(in the rows, 128 means zero)
Each row of numbers stands for one node and depends on some of the facts below. Use the named rows to name the rest.

Facts:
{bipa,drozozol,greti,klogil,pifi,pumal,rivik,sitris,stedrom} gekol bepak
{bragrum,gatrom,grople,grustuk,guplal,rukan,triplu,trobok} gekol zafla
{bragun} gekol tredil
{branok,madu,soflar} gekol vido
{briguk,dizun,fesim,kleklem,sobar} gekol madu
{britrapon,nupler,remidror} gekol steplil
{broskor,grudrul,grurum,pokla,skistumos,stozis} gekol plufo
{brostir,debigin,dodok,letum,pluskaluk,stiklum,zokul} gekol sitris
{brosutron,drivogres,duguvon,gebom,nasel,plubra,steplil} gekol pedram
{brozun,drapok,grumak,zavom} gekol rufan
{bunotros,mobrin,plasan,sosto} gekol lidu
{daplak,dogus,kadedur,vedro} gekol nege
{detra,kluten} gekol duguvon
{donom,mopen,nipa,sogri,stugir,vozilo} gekol pamur
{drasti,greklim,kefa,rufan,tredil} gekol satrum
{dredis,fleplal,gero,groru} gekol klogun
{drekugo,figrun,paplegror,rumir,teskeske} gekol stutrok
{driklak,flosto,pamur,puligik,tunin,zegra} gekol dedon
{dritrer} gekol stedrom
{drogim,fuvi,skuru,tefim} gekol greti
{dufor,flepam,plukles} gekol rukan
{dustan,pliflal,putretem,vefin} gekol soflar
{fedroskur,grelas,kligros,pefista,skasozus,studrabe} gekol drivogres
{feskifis,neklo,skekloven} gekol stiger
{finifek,pelam} gekol nasten
{flebuskin,lisi} gekol drozozol
{fustir,gobil,kadal,nastor} gekol grople
{guflos,nege,plastum,plufo,vibur,visul} gekol rekur
{kaplel} gekol vuflufles
{klogun,laso,lidu,stiger,stutrok} gekol bripin
{meto,temik} gekol brosutron
{nasten,plobrakik,vuflufles} gekol koplivik
{pabos,rople,skefus,stigrim} gekol plastum
{stusero} gekol flosto
{vogin} gekol visul
ladon (each to the one after it):
briguk ladon kleklem ladon dizun ladon fesim ladon sobar
britrapon ladon remidror ladon nupler
brosutron ladon steplil ladon nasel ladon plubra ladon duguvon ladon gebom ladon drivogres
brozun ladon zavom ladon grumak ladon drapok
detra ladon kluten
dodok ladon pluskaluk ladon zokul ladon letum ladon stiklum ladon brostir ladon debigin
dogus ladon kadedur ladon daplak ladon vedro
drogim ladon tefim ladon fuvi ladon skuru
feskifis ladon neklo ladon skekloven
figrun ladon teskeske ladon drekugo ladon rumir ladon paplegror
flebuskin ladon lisi
flepam ladon plukles ladon dufor
fleplal ladon groru ladon gero ladon dredis
fustir ladon kadal ladon gobil ladon nastor
grurum ladon broskor ladon grudrul ladon pokla ladon stozis ladon skistumos
guplal ladon grustuk ladon grople ladon gatrom ladon triplu ladon bragrum ladon rukan ladon trobok
lidu ladon stutrok ladon klogun ladon laso ladon stiger
madu ladon soflar ladon branok
pabos ladon stigrim ladon skefus ladon rople
pamur ladon tunin ladon puligik ladon zegra ladon driklak ladon flosto
pefista ladon skasozus ladon studrabe ladon kligros ladon fedroskur ladon grelas
pelam ladon finifek
plasan ladon mobrin ladon sosto ladon bunotros
rufan ladon drasti ladon greklim ladon kefa ladon tredil
sogri ladon stugir ladon vozilo ladon nipa ladon mopen ladon donom
stedrom ladon sitris ladon greti ladon pifi ladon pumal ladon bipa ladon drozozol ladon rivik ladon klogil
temik ladon meto
vefin ladon putretem ladon dustan ladon pliflal
visul ladon plufo ladon plastum ladon vibur ladon guflos ladon nege
vuflufles ladon plobrakik ladon nasten
{bepak,dufor,gobil,trobok} loren temik
{bepak,bipa,grurum} loren rufan
{bipa,flepam,grudrul,lisi} loren rumir
{bipa,grople} loren sosto
{branok,bunotros,donom,drapok,grumak,plasan,skasozus} loren grople
{briguk,nastor,plastum} loren daplak
{bripin,grumak,puligik} loren plastum
{britrapon,guflos,plufo,tunin} loren sobar
{britrapon,plastum,rumir} loren zokul
{britrapon,daplak,pamur,sobar,sosto,stedrom} loren visul
{broskor,pluskaluk,tefim,vefin} loren bipa
{broskor,steplil} loren vedro
{broskor} loren vido
{broskor} loren puligik
{brostir,drivogres,fustir,vogin,zokul} loren pifi
{brostir} loren remidror
{brostir} loren nege
{brozun,nastor} loren bragrum
{brozun,rukan} loren flebuskin
{bunotros,drekugo,gatrom,grelas,kligros,klogun,skasozus} loren stozis
{daplak,remidror,skekloven} loren skasozus
{daplak,debigin,dufor,fustir,grurum} loren zegra
{debigin,nupler,plufo} loren greklim
{debigin,grudrul} loren briguk
{dedon,pumal,stigrim} loren drekugo
{dodok,gero,stigrim} loren drivogres
{dogus} loren finifek
{dogus,dritrer,stugir} loren sitris
{donom,kligros,pelam,tefim} loren stedrom
{drapok} loren bunotros
{drasti,letum,putretem} loren bragun
{dredis,fedroskur,studrabe} loren triplu
{drivogres,drozozol,flebuskin,greti,pefista,pifi,skefus,sosto,vibur,visul} loren madu
{drogim,fedroskur,kleklem,skuru} loren skefus
{drogim,zafla} loren pedram
{drozozol} loren kaplel
{dufor,zavom} loren drapok
{dustan,pefista,rukan,teskeske,vibur} loren gatrom
{fesim} loren meto
{fesim} loren guflos
{fesim,finifek} loren nastor
{fesim} loren drasti
{feskifis,vido} loren vogin
{figrun} loren grelas
{finifek,pokla} loren fustir
{finifek} loren debigin
{flepam,groru,nipa,plobrakik,skekloven,stigrim} loren dodok
{flepam,soflar,tunin,vedro} loren gebom
{fustir,zavom} loren vibur
{greklim,plobrakik} loren sogri
{grustuk,studrabe} loren zavom
{kefa,nupler} loren kadedur
{kleklem,vozilo} loren plubra
{klogil} loren studrabe
{klogil} loren stugir
{kluten,rufan,skuru,tredil,zegra} loren britrapon
{laso} loren tunin
{laso,vedro} loren soflar
{letum} loren pefista
{lidu} loren dufor
{lisi,nasel} loren brostir
{meto} loren putretem
{mopen} loren figrun
{nege} loren plufo
{nipa} loren lidu
{pabos,pumal,skistumos,trobok} loren plasan
{pabos} loren stusero
{paplegror,plasan,skuru} loren bepak
{paplegror} loren bripin
{paplegror} loren kleklem
{pelam} loren rekur
{pelam,remidror} loren skuru
{plasan} loren donom
{plufo} loren nasten
{plukles} loren tefim
{pokla,pumal} loren koplivik
{pokla,skistumos,vedro} loren mobrin
{pokla} loren grurum
{putretem} loren feskifis
{putretem,sogri} loren stigrim
{rekur} loren pamur
{satrum,vozilo} loren gobil
{stedrom} loren skekloven
{stiklum} loren pokla
{stugir} loren detra
{stutrok,vibur} loren klogun
{tefim} loren stiger
{teskeske} loren rople
{vido} loren gero
[bipa,drogim,dustan,figrun,gebom,grudrul,grumak,kligros,laso,puligik,skefus,vibur,vogin,zokul] zadril 789
[branok,dufor,gero,kadedur,nipa,pabos,plubra,skasozus,skekloven,triplu] zadril 967
[briguk,bunotros,donom,gatrom,grurum,letum,meto,putretem,studrabe,tunin] zadril 275
[britrapon,brostir,daplak,dizun,drapok,fleplal,greklim,grelas,grustuk,guflos,lisi,mopen,neklo,stozis,vefin,zegra] zadril 219
[brozun,debigin,finifek,guplal,nasel,nupler,pefista,pifi,plasan,stigrim,temik,teskeske] zadril 97
[dodok,dogus,fedroskur,fustir,pelam,pokla,remidror,sobar,zavom] zadril 251
[drasti,drekugo,fesim,klogil,nastor,rople,skistumos,sogri] zadril 619
[driklak,dritrer,flepam,gobil,kaplel,mobrin,paplegror,skuru,stiklum,stusero,vozilo] zadril 741
[fuvi,groru,kleklem,plukles,vedro] zadril 440
[bepak,branok,detra,dritrer,duguvon,dustan,fesim,figrun,flebuskin,flepam,gebom,gero,gobil,pifi,remidror,skistumos,vedro,vefin] tisu f
[bipa,broskor,drasti,drozozol,dufor,gatrom,grelas,groru,grumak,guflos,kadal,kaplel,kefa,kleklem,klogun,nupler,plasan,putretem,satrum,steplil,tunin,vozilo,vuflufles] tisu a
[bragrum,bripin,bunotros,dedon,fustir,grople,grudrul,grurum,grustuk,lisi,madu,pabos,rivik,rople,sitris,skasozus,stutrok,temik] tisu d
[bragun,brosutron,debigin,dredis,drekugo,drogim,finifek,klogil,nasel,nipa,pliflal,pluskaluk,puligik,rekur,rumir,skefus,skuru,sosto,stiklum,triplu,trobok,vido,zafla,zegra] tisu e
[briguk,dizun,dodok,drivogres,flosto,guplal,letum,meto,nege,pefista,rufan,sobar,stigrim,stugir] tisu g
[britrapon,brostir,brozun,dogus,donom,drapok,fleplal,fuvi,kadedur,kligros,kluten,koplivik,mobrin,mopen,paplegror,pedram,pelam,plobrakik,plubra,pokla,rukan,soflar,sogri,stedrom,stozis,stusero,zavom] tisu b
[daplak,driklak,fedroskur,feskifis,greklim,greti,laso,lidu,nasten,nastor,neklo,pamur,plastum,plufo,plukles,pumal,skekloven,stiger,studrabe,tefim,teskeske,tredil,vibur,visul,vogin,zokul] tisu c

Some rows with their names:
[154 113 141 105 167 152 140 120  97 152  81 115 120 102 162  86 136 155
 157 151 155 132 141 129  48 126 131 140 143 121 105 125 140 108 141 102
 152 183 131 119 147]: nipa
[149 123 102 114 154 143 107 125  81 175 100 109  97 102 151  68 153 125
 171 151 137 149 144 144  41 128 139 157 168 106 115 101 122 140 147 119
 131 175 152 117 140]: detra
[128 126 117  97 146 142 116 114  88 153  96 125 107 117 153  54 144 128
 146 150 140 153 143 134  35 124 153 129 157  97 118 105 144 110 130 122
 144 157 135 113 150]: grurum
[149 137 135 145 141 129 109 116 145 161  45 122 113 119 150 115 162 113
 103 130 158  71 140  99  63 173 109 139 157 105  86 146 165 128 190 126
 124 173  95  79 143]: letum
[131 120  95 153 148 114  74 132 125 199  30 127 113  78 148 121 149 138
 144 175 157  79 133 115  61 138 136 151 169 150 123 132 127 129 172 100
 130 173 160  92  87]: zokul
[147 122 103 151 157 115  85 122 124 190  40 111 110 107 152 125 143 113
 134 142 152  71 136 101  48 149 112 143 159 139 102 123 135 132 171 128
 136 192 137  85 117]: pluskaluk
[147 119 145 123 134 124 135 119 124 182  46 111 107  86 152  96 161 124
 137 160 165 112 109 148  96 160 163 135 145 158 104 121 134 118 170  78
 147 179 118 106  90]: bipa
[143 115 121  88 174 157 141 119  65 146 104 121 130  99 159  77 135 166
 158 154 150 178 138 141  29  96 133 163 151  98 120 120 147  93 127 125
 144 180 134 117 162]: sosto
[143  92 110 107 169 144  89 127  58 160 125 129 101  75 147  81 142 161
 179 185 130 193 167 139  25  96 134 140 151 124 125 118 126 130 116 104
 184 165 172 144 122]: fleplal
[138 107  95 133 150 146 117 126  89 162 105 136 140  84 142  89 166 142
 129 197 161 144 117 139  62  68 156 171 167 135  76  98 110 156 129 118
 170 177 172 138 105]: pedram
[167 119 101 129 162 150 144 110  93 140  93 117 138 117 149  87 150 139
 122 168 166 130 124 140  61  95 128 178 155 112  67  90 131 156 146 112
 156 190 141 134 142]: zafla
[141  95  92 145 134 127 114 107 127 182  67 133 133 103 146  89 141  90
 120 191 179  96  93 146  71 117 166 150 160 158  76  84  94 165 154 103
 168 186 159 140  79]: stedrom
[129 113 108 112 151 134 113 112  88 156  88 126 109  93 145  83 146 134
 149 157 151 153 122 139  50 123 145 144 158 105 121 113 155 117 150 105
 150 173 134 112 129]: drasti
[173 115 153 100 160 167 164 120 114 170  85 114 117 119 166  91 172 129
 123 124 154 159 152 147  45 120 133 146 147 119  88 141 135  96 145 146
 157 180  93  91 162]: sobar
[145 128 118 125 152 145 150 112  98 139  99 121 124 120 134  61 154 126
 113 184 165 130 133 156  69  78 140 164 150 105  65 106 133 163 147 132
 145 162 140 127 135]: dedon
[131 100 143 114 158 133 117 125  90 179  90 120 111  70 151  92 136 156
 166 191 160 152 143 130  53 105 151 130 148 145 121 138 118 107 139 100
 157 168 160 131 102]: drapok
[147 119 117 102 149 147 127  99 111 143  81 126 107 128 164  78 150 127
 123 122 141 148 140 154  37 149 134 144 152  90 115 116 171 107 151 126
 134 180  99 107 170]: briguk
[128 126 125 109 161 134 129 121  84 152  84 109  99  94 143  67 135 151
 175 170 147 146 142 152  57 125 140 144 150 104 112 119 148 133 162 100
 112 164 150 121 135]: dustan

Rows to name:
No name comes twice in this set of rows, the named rows included.
[140 118 129 127 149 154 146 130  84 152 102 126 144  74 134  90 151 161
 127 203 186 117 104 120  78  57 159 164 146 145  66 116 107 149 132 106
 161 169 150 141 104]  rukan
[129 120 109  96 171 145 124 122  63 145 110 119 101  97 143  50 130 159
 177 171 139 182 151 159  32 101 133 154 152  79 128 119 150 120 141 106
 112 164 167 129 153]  figrun
[161 126 105 140 142 137 147 125 123 176  54 104 119 123 146  73 153  97
 122 171 165  89 108 156  93 133 157 166 156 140  66  86 103 169 166 112
 135 182 151 117  99]  bepak
[158 118  91 170 128 131 113 128 134 182  59 121 109 117 132 108 178  94
  96 174 147  88 135 141  79 126 128 173 168 121  60  99 118 183 177 140
 123 168 151 108 108]  sitris
[145 127 144 102 142 161 145 131  94 178  89 114 114  92 145  76 172 144
 140 160 152 155 132 137  69 110 152 149 149 124  95 133 143 110 149 123
 128 157 119 104 140]  bragrum
[151 138 121 107 153 153 142 147  87 173  70 107 109  86 150  73 174 168
 158 169 141 158 135 154  70 123 157 164 154 126 126 121 141 110 149  90
 118 165 152 103 130]  gebom
[142  98 111  93 164 159 108 131  60 182 123 135 117  72 150  82 150 150
 167 174 139 186 145 141  22  65 149 150 161 133 117 119 112  97 104 127
 172 168 160 123 134]  mobrin
[158 117 116 108 172 127 116 133  90 166  74 105  88 111 152  65 122 141
 170 170 137 146 168 161  50 122 133 137 145 112 114 117 133 119 143 102
 140 167 169 116 124]  vefin
[179 109 140 121 165 151 138 118 111 141  90 105  96 117 152  96 165 138
 135 149 130 168 164 160  55 148 108 140 140 101  93 134 161 117 159 110
 150 178 111 123 142]  dizun
[122 129 133  87 151 163 140 124  72 135 117 133 113 103 143  53 152 162
 152 162 149 169 144 127  42  96 151 147 146  95 110 131 153 115 136 122
 130 151 126 118 172]  bunotros
[153 130 162 100 167 157 162 131  85 151  84 108 127  84 150 100 155 166
 153 155 166 127 119 115  70 113 136 153 148 134  86 135 139 108 147  97
 141 187 112 105 144]  trobok

Now the same nodes, written a new way:
Some nodes and their rows:
[128 105 109 108 128 103 154 120 152 142  96 112 117 149  94 116 117 128
 176  94 166 138 146 119 108 110 139 125 115]: fedroskur
[113 116 129 122 157 131 111 147 125 128 118 151 109 110  98 134 100 130
 130  99 121 161 128 129 124 137 132 111 106]: triplu
[123 129 135 151 118 143 135  96 141  97 104 131 118  98 128 176 122 135
 140 140  64 127 102 128  76  89 121 138 121]: zafla
[102 127  99 120 147 143  91 142  72 125 109 111 176 142 138  93 110 130
  87 137 127 144  98 146 154 118 112  95 148]: skasozus
[118 140 101 143  87 156 137 121 160 147 137 141 108 146  72  79 124 139
 121 119 130  90 133 117 136 138 146 101  80]: daplak
[107 112 134  92 123 116 121 122  90 106 120  61 151 146 113  92 103 133
 100 123 127 166 107 143 149 156 110 104 126]: grudrul
[130 110 167 147 165 160 152 165  89 166 135 130 109 103 162 170 169  77
 168  82 150 170 179  48 120 103 176  88 132]: klogil
[122 106 105 150 101 121 139 117 184 124 125 135  78 120 117 144 132 116
 185 112 105 127 100 119  81  96 126 149 114]: nasten
[161 120 124 122 170 102 120 108 113 160 114 139 134  85  98 134 107 139
 108 149 119 149 182 118 139 156 129 121 119]: plobrakik
[ 91 141 131 108 129 130 117 127 100  54 124 137 154 109 130 172 159 131
 127 157  89 140  65 159  91 116 100 200 170]: madu
[150 118 124 140 185 116 104 112 128 103 131 154  91 102  77 114  87 184
  80 143 113 151 142 134 166 167 108 133  97]: mobrin
[104 130 130  86 142 124 115 152 105  98 150 119 148 136 140 124 111 125
  99 130 114 162 109 167 140 156 118 119 137]: temik
[121 103  96 176  91 106 142  94 192 106 112 110  73 128 109 138 118 138
 175 119  83 118  78 125  72 106 112 158 106]: stiger
[127 146 184  89 136 151 143 171  84 147 152 107 133 147 231 143 185  80
 148 133 194 144 166 114 173 115 133 111 193]: bipa
[113 112 113 123 112 131 140 113 178 115  97 104 145 168  86 114 108 166
 135  93 147 111 131 101 131 124 135 106  95]: vogin
[121 127 138 113 148 135 119 123 123 117 113 119 131 116 101 129 110 136
 124  93 126 152 143 109 133 121 144 103 115]: puligik
[126 145 149 117  95 124 125 102 128  82 154  90 136 150 183 136 139 130
 117 171 121 108  74 185 109 110  90 182 173]: steplil
[163 161 153 113 173 126 109  92 109 114 148 171 133  96  92 133 108 173
  61 136 106 108 169 120 154 151 144 116 107]: britrapon

Rows to name:
No name comes twice in this set of rows, the named rows included.
[118 103 126  96 118 118 120 154 108 135 132 120 125 115 134 110 137  96
 128 153 125 179 111 141 122 150 110 117 137]  bragrum
[172 119 128 171 156 123 111 100 130 124 108 126  75  91  86  90 110 168
  93 144 109 160 162  96 164 155  95 112  84]  paplegror
[120 124 118 138 144 127 129 110 146  83 124 145 115 104 115 178  93 134
 133 116  63 125  77 151  75  91 116 158 139]  brosutron
[122 135 140  63 130 111 113 123  82 109 122  98 183 136 120 120 119 125
 115 128 131 146 130 156 141 122 128 118 163]  fustir
[109 125 105 132 113 128 125 146 179 124 141 158  93 137  87  80 102 145
 126 104 119 107 104 136 139 147 138 124  81]  neklo
[122 128 171 126 119 183 141 176  61 155 176 160  90  94 199 136 189  68
 134 166 156 164 159  85 139 124 140  87 150]  lisi
[100 151 140 101 119 141 110 151  93 116 167 146 134 134 138 109 121 117
  66 150 120 138 110 148 162 146 128 110 125]  grustuk
[ 85 147 145 144 156 152 189 145 108 110 130 204 127 121 166 199 201 121
 192 142 142  87 117  67  75  34 165 169 172]  greti
[179 115 140 148 151  97 135  79 115 162 123 111 118  95 100 127 117 139
 118 161 113 157 184 108 127 154 110 101 108]  kluten
[114 120 118 123 126 127 116 167 144 137 142 163  99 128 130 111 124 128
 117 140 145 117 124 140 151 161 136 117 115]  dizun
[127 154 116 135  99 147 147  89 161  98 139 144 137 136 111 170 120 143
 146 108 107  79  98 137  71  80 142 163 146]  pamur
[128 142 148 130 112 151 132 114 127 123 161 152 118 104  92 109 110 126
 102 129 113 123 141 106 128 143 141  84  98]  zegra

